Below is a small trained network, with its code and all its weights. Each question gives an input and a class and asks what happens when units are switched off, that is, made to give their printed mean instead of their output.

import numpy as np


def w(rows, s, z=0):
    codes = np.array(rows[::2]) - 128.0
    scale = np.full(codes.shape[1], s)
    scale[-1] = z or s
    return codes * scale


def f(y):
    return np.maximum(y, 0)


def log_softmax(a):
    a = a - a.max(-1, keepdims=True)
    return a - np.log(np.exp(a).sum(-1, keepdims=True))


def net(x, mask):
    res = np.array(x, float).reshape(1, 6) / 4 @ E
    y = f(res @ A[0][:, :-1].T + A[0][:, -1])
    res = res + np.where(mask, y, B[0][:, -1]) @ B[0][:, :-1]
    return log_softmax(res[-1] @ U[:, :-1].T + U[:, -1])


A, B = {}, {}
E = w([
[124,117,194,223],'x0',
[155,171,220,1],'x1',
[183,234,70,8],'x2',
[188,21,199,47],'x3',
[233,196,226,172],'x4',
[169,249,111,202],'x5',
],0.0068)
A[0] = w([
[138,209,102,115,252],'N0',
[129,156,103,112,47],'N1',
[158,99,227,94,205],'N2',
[106,54,210,130,226],'N3',
[146,114,192,130,211],'N4',
[144,175,113,104,97],'N5',
[82,101,91,198,244],'N6',
[143,163,114,210,146],'N7',
[170,220,120,91,201],'N8',
[78,91,24,92,201],'N9',
[86,78,71,82,241],'N10',
[98,75,77,106,122],'N11',
[132,116,121,247,176],'N12',
[165,180,117,81,147],'N13',
],0.012,0.0024)
B[0] = w([
[103,191,113,101,220],'N0',
[116,118,167,114,156],'N1',
[202,91,162,95,238],'N2',
[178,57,164,169,237],'N3',
[189,127,166,113,193],'N4',
[97,159,125,110,176],'N5',
[138,143,61,194,235],'N6',
[196,168,107,129,209],'N7',
[89,193,137,7,233],'N8',
[34,117,70,155,255],'N9',
[36,59,132,126,236],'N10',
[78,65,92,137,203],'N11',
[182,175,112,183,239],'N12',
[107,145,145,112,203],'N13',
],0.012,0.0096)
U = w([
[60,50,96,163,10],'0',
[120,219,143,23,113],'1',
[184,204,101,226,140],'2',
[203,62,255,145,229],'3',
],0.0098,0.0014)

Each question gives the input, the list of numbers given to net, and the class t.
The units are the neurons (one row each of A and B). Each row of codes is followed by its name. A weight is (code - 128) times the scale printed after its matrix; where a second scale follows, it is the last column's (A, B and U).
mask holds one flag per neuron, in row order. A switched-off neuron (its flag False) gives its mean, the last column of its row in B, instead of its output. The means were averaged over made-up inputs and are rounded, as every weight is.
A unit's drop is (log p(t) with every unit on - log p(t) with that unit switched off) / (log p(t) with every unit on - log p(t) with every unit switched off).
The circuit of an input: a set's keep is (log p(t) with only the set's units on - log p(t) with every unit switched off) / (log p(t) with every unit on - log p(t) with every unit switched off). Starting from the 12 units with the biggest drops (on a tie, the unit counted first), units are removed one at a time, each time the one whose removal leaves the highest keep (on an exact tie, the one counted first), for as long as the keep stays at least 0.8.
circuit, biggest first: the units of the circuit, biggest drop first
k most important neurons: the k neurons with the biggest drops, biggest first
drop of u: that unit's drop, to one decimal
input [-8,-7,1,6,7,3], class 1: most important neuron -> [N3]
input [-6,1,-8,-3,8,-1], class 3: 3 most important neurons -> [N9 N0 N6]
input [6,-3,1,4,-3,2], class 2: circuit, biggest first -> [N10 N12]
input [7,1,-1,-6,-5,-2], class 2: circuit, biggest first -> [N12 N6]
input [5,-5,8,-1,-4,3], class 1: circuit, biggest first -> [N8 N3]
input [1,3,-3,-1,3,6], class 1: circuit, biggest first -> [N6 N3]
input [-7,-6,6,-8,-6,3], class 0: 4 most important neurons -> [N9 N10 N11 N6]
input [3,-3,-8,0,4,-6], class 3: 2 most important neurons -> [N3 N9]
input [2,0,-1,4,3,8], class 1: circuit, biggest first -> [N6 N3]
input [8,1,4,1,-8,7], class 1: 2 most important neurons -> [N3 N12]
input [6,-6,-7,-3,6,-8], class 2: 2 most important neurons -> [N12 N6]
input [1,-2,1,7,5,8], class 1: drop of N8 -> 0.3
input [2,-6,7,-6,1,-1], class 1: drop of N6 -> -0.1
input [-7,6,1,0,5,-8], class 3: circuit, biggest first -> [N2]
input [7,-8,0,-5,-5,0], class 2: drop of N4 -> 0.0
